Below is a small trained network, with its code and all its weights. Each question gives an input and a target symbol and asks what happens when units are switched off, that is, made to give their printed mean instead of their output.

import numpy as np


def w(rows, s, z=0):
    codes = np.array(rows[::2]) - 128.0
    scale = np.full(codes.shape[1], s)
    scale[-1] = z or s
    return codes * scale


def norm(h):
    return h / np.sqrt((h * h).mean(-1, keepdims=True) + 1e-5)


def f(y):
    return y / 2 * (1 + np.tanh(0.7978845608 * (y + 0.044715 * y**3)))


def softmax(a):
    e = np.exp(a - a.max(-1, keepdims=True))
    return e / e.sum(-1, keepdims=True)


def log_softmax(a):
    a = a - a.max(-1, keepdims=True)
    return a - np.log(np.exp(a).sum(-1, keepdims=True))


def net(x, mask):
    ids = ['ΓΘΦΩαβδεηξσψ'.index(c) for c in x.split()]
    T = len(ids)
    res = E[ids] + P[:T]
    u = 0
    for l in range(3):
        q, k, v = (norm(res) @ M[l].T for M in (Q, K, V))
        z = softmax(np.where(np.tri(T) > 0, q @ k.T / 3**0.5, -1e9)) @ v
        res = res + np.where(mask[u], z, O[l][:, -1]) @ O[l][:, :-1]
        u += 1
        y = f(norm(res) @ A[l][:, :-1].T + A[l][:, -1])
        res = res + np.where(mask[u : u + 4], y, B[l][:, -1]) @ B[l][:, :-1]
        u += 4
    return log_softmax(norm(res)[-1] @ U[:, :-1].T + U[:, -1])


Q, K, V, O, A, B = {}, {}, {}, {}, {}, {}
E = w([
[79,69,117,135,94],'Γ',
[91,63,118,141,91],'Θ',
[67,142,252,110,125],'Φ',
[217,99,78,200,139],'Ω',
[220,128,13,186,163],'α',
[60,210,193,96,152],'β',
[52,81,167,111,96],'δ',
[82,75,73,132,105],'ε',
[91,79,50,117,130],'η',
[50,87,121,88,137],'ξ',
[183,51,145,164,124],'σ',
[121,46,80,122,137],'ψ',
],0.0029)
P = w([
[70,72,98,182,142],'0',
[85,77,119,148,124],'1',
[122,112,129,98,78],'2',
[94,74,128,166,157],'3',
[121,84,122,110,127],'4',
[141,142,136,87,60],'5',
[97,72,130,163,190],'6',
[135,90,125,93,143],'7',
[170,172,137,85,41],'8',
[100,70,137,146,222],'9',
[143,93,130,79,167],'10',
[202,210,133,91,23],'11',
[115,81,131,146,253],'12',
[175,123,136,106,147],'13',
],0.004)
Q[0] = w([
[86,145,133,207,244],'0.h1',
[179,167,122,45,23],'0.h1',
[154,66,128,77,170],'0.h1',
],0.011)
K[0] = w([
[94,213,111,178,13],'0.h1',
[105,52,140,92,254],'0.h1',
[178,157,176,180,146],'0.h1',
],0.0096)
V[0] = w([
[148,97,133,61,252],'0.h1',
[99,64,124,129,153],'0.h1',
[46,175,63,85,148],'0.h1',
],0.0039)
O[0] = w([
[152,45,153,4,246,90],'0.h1',
[73,103,69,176,186,252],'0.h1',
[24,187,132,76,132,134],'0.h1',
],0.0032,0.0021)
A[0] = w([
[52,81,74,139,76,107],'0.n1',
[216,106,76,254,172,8],'0.n2',
[254,152,185,98,52,49],'0.n3',
[118,51,103,109,198,172],'0.n4',
],0.0033,0.0017)
B[0] = w([
[167,210,221,46,177,249],'0.n1',
[5,183,253,42,128,132],'0.n2',
[119,31,199,240,108,76],'0.n3',
[116,141,142,249,205,250],'0.n4',
],0.0021,0.0018)
Q[1] = w([
[96,165,136,227,165],'1.h1',
[118,219,153,154,6],'1.h1',
[76,79,160,199,210],'1.h1',
],0.014)
K[1] = w([
[203,131,99,10,82],'1.h1',
[62,55,73,96,79],'1.h1',
[218,139,181,63,143],'1.h1',
],0.011)
V[1] = w([
[128,20,96,110,104],'1.h1',
[160,136,140,186,123],'1.h1',
[111,112,254,147,129],'1.h1',
],0.0061)
O[1] = w([
[127,62,5,220,150,251],'1.h1',
[236,116,175,110,111,79],'1.h1',
[200,254,198,207,204,160],'1.h1',
],0.0038,0.0026)
A[1] = w([
[129,107,88,125,82,169],'1.n1',
[94,146,140,64,139,90],'1.n2',
[134,194,111,139,10,88],'1.n3',
[148,184,86,79,101,248],'1.n4',
],0.012,0.0012)
B[1] = w([
[143,171,148,136,122,252],'1.n1',
[122,160,116,96,135,140],'1.n2',
[135,168,161,248,74,145],'1.n3',
[79,129,114,97,118,148],'1.n4',
],0.011,0.0029)
Q[2] = w([
[239,132,179,58,79],'2.h1',
[205,2,128,116,247],'2.h1',
[89,57,113,166,62],'2.h1',
],0.0057)
K[2] = w([
[172,133,254,75,161],'2.h1',
[229,12,100,169,222],'2.h1',
[52,96,166,197,98],'2.h1',
],0.0055)
V[2] = w([
[176,229,49,196,172],'2.h1',
[211,161,156,109,3],'2.h1',
[102,22,97,134,163],'2.h1',
],0.003)
O[2] = w([
[57,136,227,13,97,184],'2.h1',
[1,73,117,181,128,5],'2.h1',
[202,185,156,119,182,201],'2.h1',
],0.0034,0.003)
A[2] = w([
[94,134,82,220,93,18],'2.n1',
[211,131,220,143,101,253],'2.n2',
[187,133,88,143,160,126],'2.n3',
[199,96,134,3,63,10],'2.n4',
],0.0067,0.0016)
B[2] = w([
[150,177,198,81,67,184],'2.n1',
[172,135,77,79,101,255],'2.n2',
[77,115,192,115,64,226],'2.n3',
[74,12,254,89,135,156],'2.n4',
],0.0067,0.0025)
U = w([
[91,177,171,146,73,130],'Γ',
[150,173,181,176,67,117],'Θ',
[213,223,131,115,217,152],'Φ',
[203,61,85,65,52,129],'Ω',
[92,38,197,63,125,170],'α',
[57,193,144,2,198,5],'β',
[71,136,193,236,228,108],'δ',
[44,173,46,72,71,133],'ε',
[95,97,14,107,149,122],'η',
[98,135,78,151,173,137],'ξ',
[211,67,115,205,140,166],'σ',
[119,69,53,189,125,175],'ψ',
],0.0096,0.003)

Each question gives the input, a string of symbols that net reads in full, and the target symbol t.
The units are the heads (3 rows each of Q, K, V and O) and the neurons (one row each of A and B). Each row of codes is followed by its name. A weight is (code - 128) times the scale printed after its matrix; where a second scale follows, it is the last column's (O, A, B and U).
mask holds one flag per unit, layer by layer, with each layer's heads first. A switched-off unit (its flag False) gives its mean, the last column of its rows in O or B, instead of its output. The means were averaged over made-up inputs and are rounded, as every weight is.
A unit's drop is (log p(t) with every unit on - log p(t) with that unit switched off) / (log p(t) with every unit on - log p(t) with every unit switched off).
unit that matters most: the unit with the biggest drop
k most important neurons: the k neurons with the biggest drops, biggest first
k most important neurons of layer l: the k neurons of layer l with the biggest drops, biggest first
input ε δ δ Γ Θ, target Θ: unit that matters most => 2.n3
input Γ Γ α Θ α Φ η ε Θ σ, target Θ: 2 most important neurons => [2.n1; 2.n4]
input α δ η Φ δ ε Φ δ η Γ σ, target σ: 2 most important neurons of layer 1 => [1.n1; 1.n2]
input δ Φ δ δ, target δ: 4 most important neurons => [1.n3; 0.n1; 2.n2; 1.n1]
input δ δ δ δ, target δ: 2 most important neurons of layer 0 => [0.n1; 0.n2]
input Φ ε Ω Γ η Θ ε Ω Φ ε δ Ω δ, target Ω: 3 most important neurons => [0.n3; 2.n2; 1.n2]
input β δ β δ η δ δ α σ ψ η Θ δ, target Θ: 2 most important neurons => [2.n1; 1.n1]
input δ δ ε α ψ Γ Φ δ η Φ α ε ε, target ε: 3 most important neurons of layer 2 => [2.n1; 2.n4; 2.n2]
input η δ Φ ψ δ δ, target α: 2 most important neurons => [1.n3; 2.n4]
input ε δ Φ δ ξ η Ω Γ δ α, target δ: 2 most important neurons => [2.n2; 1.n3]
input Θ σ δ η, target δ: 2 most important neurons => [2.n2; 1.n3]
input ε Φ δ σ Ω, target Ω: 2 most important neurons of layer 2 => [2.n3; 2.n2]
input δ η δ ε Γ β δ Γ ε ε ε δ Ω, target δ: 4 most important neurons => [0.n2; 1.n3; 2.n2; 0.n1]
input η δ δ δ δ δ Γ ε Φ Γ Φ α ξ, target α: unit that matters most => 1.h1
input ε Φ Γ δ δ β δ ξ δ ψ Φ Ω, target α: 4 most important neurons => [2.n4; 1.n3; 1.n4; 1.n1]
input ε η δ Φ δ δ ξ ξ δ δ δ ε δ, target ε: 4 most important neurons => [1.n3; 1.n1; 2.n1; 2.n4]
input Ω η ψ Γ δ β Ω α δ Φ ε η, target ε: 2 most important neurons => [1.n4; 1.n3]
input ψ ε δ Φ σ Γ, target Ω: 2 most important neurons => [2.n2; 1.n1]
input ξ δ α Φ Φ σ Θ α ε Φ, target ε: 2 most important neurons of layer 1 => [1.n3; 1.n1]
input δ Φ ε δ σ Φ Φ ξ β, target β: unit that matters most => 0.h1
input Γ δ Θ δ, target Θ: 3 most important neurons of layer 1 => [1.n4; 1.n2; 1.n1]
input ε δ ε Φ Ω ε δ Φ δ Φ ψ, target Φ: 2 most important neurons => [0.n4; 2.n4]
input η δ β, target ε: 2 most important neurons => [1.n2; 1.n4]
input δ Φ ε δ, target ε: 2 most important neurons of layer 2 => [2.n1; 2.n4]
input Ω ε δ δ δ Θ Θ α Θ δ η Ω Φ, target Ω: 2 most important neurons => [0.n3; 2.n2]
input Θ α ε ε ε ε η β β, target ε: 3 most important neurons of layer 1 => [1.n4; 1.n3; 1.n2]
input ξ δ Θ δ Θ ψ α Φ δ δ Φ α α β, target β: unit that matters most => 1.n2
input Φ Φ σ Θ η, target σ: 2 most important neurons of layer 1 => [1.n1; 1.n3]
input δ β δ δ Γ δ Φ δ η δ ψ σ δ, target σ: 2 most important neurons of layer 0 => [0.n3; 0.n1]
